Here is a tiny trained network, its code and every weight. The questions are about switching its units off for an input and a class, where a switched-off unit gives its printed mean instead of its output.

import numpy as np


def w(rows, s, z=0):
    codes = np.array(rows[::2]) - 128.0
    scale = np.full(codes.shape[1], s)
    scale[-1] = z or s
    return codes * scale


def f(y):
    return y / 2 * (1 + np.tanh(0.7978845608 * (y + 0.044715 * y**3)))


def log_softmax(a):
    a = a - a.max(-1, keepdims=True)
    return a - np.log(np.exp(a).sum(-1, keepdims=True))


def net(x, mask):
    res = np.array(x, float).reshape(1, 8) / 4 @ E
    y = f(res @ A[0][:, :-1].T + A[0][:, -1])
    res = res + np.where(mask, y, B[0][:, -1]) @ B[0][:, :-1]
    return log_softmax(res[-1] @ U[:, :-1].T + U[:, -1])


A, B = {}, {}
E = w([
[188,122,163,122,107,114,131,131,30,4],'x0',
[162,75,18,129,104,176,78,101,102,149],'x1',
[233,166,120,98,164,171,250,103,121,177],'x2',
[159,156,116,3,135,84,90,88,182,93],'x3',
[137,60,121,197,139,108,187,60,175,80],'x4',
[131,125,128,127,127,128,128,130,128,128],'x5',
[42,99,57,41,181,95,210,158,86,100],'x6',
[127,124,135,125,133,132,124,123,125,132],'x7',
],0.0069)
A[0] = w([
[120,20,157,155,154,100,155,36,154,106,86],'n1',
[125,78,111,151,77,174,142,117,101,132,209],'n2',
[228,177,168,169,70,177,89,90,209,121,84],'n3',
[78,97,120,87,86,92,39,124,192,67,176],'n4',
[199,166,112,90,135,161,188,111,135,144,101],'n5',
[178,125,190,177,61,118,73,116,163,150,48],'n6',
[76,86,98,84,138,98,151,177,115,109,40],'n7',
[168,56,10,125,79,174,91,123,105,140,176],'n8',
[47,65,175,151,94,108,63,134,102,125,72],'n9',
[87,106,91,133,138,173,118,166,211,201,162],'n10',
[67,102,63,76,173,91,221,115,92,111,74],'n11',
[181,94,151,123,121,149,88,171,2,17,81],'n12',
[85,132,108,118,143,133,123,123,195,193,44],'n13',
[178,168,129,134,167,151,180,127,123,146,87],'n14',
[74,94,151,242,105,175,169,193,52,144,109],'n15',
[164,122,143,34,120,66,86,64,195,88,73],'n16',
[198,150,131,95,106,139,194,126,110,176,53],'n17',
[183,136,124,124,186,150,185,106,104,167,59],'n18',
[89,184,239,142,137,61,190,198,184,96,253],'n19',
[104,225,113,80,123,145,89,234,17,174,122],'n20',
[123,86,81,203,134,83,202,77,198,42,82],'n21',
[89,128,109,144,162,135,110,134,184,194,64],'n22',
],0.0074,0.0064)
B[0] = w([
[130,229,133,112,39,178,55,170,255,156,165],'n1',
[143,131,133,100,141,90,115,87,113,145,198],'n2',
[7,54,156,68,111,195,171,163,58,151,194],'n3',
[91,154,33,180,139,92,147,88,96,129,251],'n4',
[49,164,78,213,173,45,97,127,67,98,169],'n5',
[35,81,163,84,147,199,180,209,15,135,172],'n6',
[58,112,157,131,140,212,95,226,64,120,154],'n7',
[195,87,164,106,252,151,21,127,155,103,235],'n8',
[84,196,10,226,142,114,87,137,98,105,187],'n9',
[178,103,174,144,119,70,195,91,146,50,216],'n10',
[53,59,175,107,95,232,134,142,67,136,209],'n11',
[160,96,203,165,87,38,214,141,185,41,223],'n12',
[149,81,206,125,88,27,209,242,190,2,154],'n13',
[63,154,97,176,165,55,57,158,129,97,148],'n14',
[220,162,43,29,114,80,176,142,60,247,210],'n15',
[190,161,8,95,75,137,230,204,105,203,181],'n16',
[86,180,98,244,172,82,96,164,97,126,151],'n17',
[57,196,84,235,134,124,98,166,129,84,152],'n18',
[198,66,107,85,234,117,9,90,126,130,255],'n19',
[136,213,216,120,48,204,90,65,223,138,224],'n20',
[153,208,199,143,46,222,76,133,208,163,182],'n21',
[159,99,189,150,87,69,232,191,159,39,158],'n22',
],0.007,0.0076)
U = w([
[58,185,62,251,150,100,98,157,95,104,86],'0',
[33,49,171,98,116,233,151,221,65,129,81],'1',
[186,88,202,152,92,56,208,173,160,41,87],'2',
[138,230,175,130,51,217,83,108,205,156,87],'3',
[134,111,127,124,137,129,140,42,110,142,249],'4',
[202,148,37,74,115,116,191,160,90,206,106],'5',
[189,50,141,111,223,139,38,105,131,115,62],'6',
[118,107,138,127,130,130,146,30,107,138,232],'7',
],0.011,0.016)

Each question gives the input, the list of numbers given to net, and the class t.
The units are the neurons (one row each of A and B). Each row of codes is followed by its name. A weight is (code - 128) times the scale printed after its matrix; where a second scale follows, it is the last column's (A, B and U).
mask holds one flag per neuron, in row order. A switched-off neuron (its flag False) gives its mean, the last column of its row in B, instead of its output. The means were averaged over made-up inputs and are rounded, as every weight is.
A unit's drop is (log p(t) with every unit on - log p(t) with that unit switched off) / (log p(t) with every unit on - log p(t) with every unit switched off).
The circuit of an input: a set's keep is (log p(t) with only the set's units on - log p(t) with every unit switched off) / (log p(t) with every unit on - log p(t) with every unit switched off). Starting from the 12 units with the biggest drops (on a tie, the unit counted first), units are removed one at a time, each time the one whose removal leaves the highest keep (on an exact tie, the one counted first), for as long as the keep stays at least 0.8.
units of the circuit, in order: the units of the circuit, biggest drop first
most important unit: the unit with the biggest drop
top k neurons: the k neurons with the biggest drops, biggest first
drop when u is switched off: that unit's drop, to one decimal
input [2,-3,4,0,3,2,-7,4], class 1: units of the circuit, in order => (n3)
input [-2,7,2,-1,8,3,-1,-3], class 3: top 3 neurons => (n21; n1; n19)
input [-7,2,0,6,-5,-3,-1,-4], class 2: units of the circuit, in order => (n13; n10)
input [8,4,-2,2,-8,6,-1,-8], class 2: top 3 neurons => (n12; n21; n1)
input [5,-7,6,-8,7,3,5,-7], class 5: top 3 neurons => (n15; n20; n8)
input [-8,-3,-1,-8,-4,-5,2,8], class 2: units of the circuit, in order => (n10; n22)
input [-4,-2,8,-3,-7,-6,-5,4], class 0: units of the circuit, in order => (n5; n17)
input [-3,8,2,-7,3,8,-4,7], class 6: top 3 neurons => (n8; n16; n4)
input [-4,-8,6,3,-3,-5,6,-6], class 6: top 2 neurons => (n19; n4)
input [1,-3,-7,4,8,-5,3,8], class 3: top 3 neurons => (n21; n1; n5)
input [2,6,8,5,4,0,-2,7], class 0: units of the circuit, in order => (n5; n18)
input [0,5,-3,-4,2,0,-6,2], class 1: top 2 neurons => (n6; n3)
input [-7,2,-6,-8,2,-2,2,4], class 5: top 2 neurons => (n15; n12)
input [-2,-8,-8,0,-4,3,-5,-2], class 0: most important unit => n9
input [-3,-7,1,-5,6,-1,0,6], class 6: top 2 neurons => (n19; n20)
input [-5,5,-8,4,3,0,1,0], class 0: top 2 neurons => (n4; n9)
input [-7,-6,-2,-8,-7,8,-6,-7], class 5: top 2 neurons => (n15; n12)
input [1,0,1,4,0,2,-6,-2], class 1: top 2 neurons => (n3; n6)
input [6,-2,7,3,0,0,-8,-3], class 1: top 3 neurons => (n3; n6; n4)
input [0,8,5,-5,-1,8,0,-4], class 6: units of the circuit, in order => (n8)
input [7,7,0,7,-3,-4,-1,-3], class 2: top 2 neurons => (n12; n19)
input [-5,-1,-8,7,5,3,3,4], class 0: drop when n9 is switched off => 0.1
input [-7,8,-5,-4,7,-1,0,7], class 6: drop when n5 is switched off => 0.0
input [-5,-6,2,4,-4,-1,-4,2], class 6: drop when n19 is switched off => 1.1
input [0,3,-8,2,-4,1,-7,0], class 0: drop when n4 is switched off => 0.7
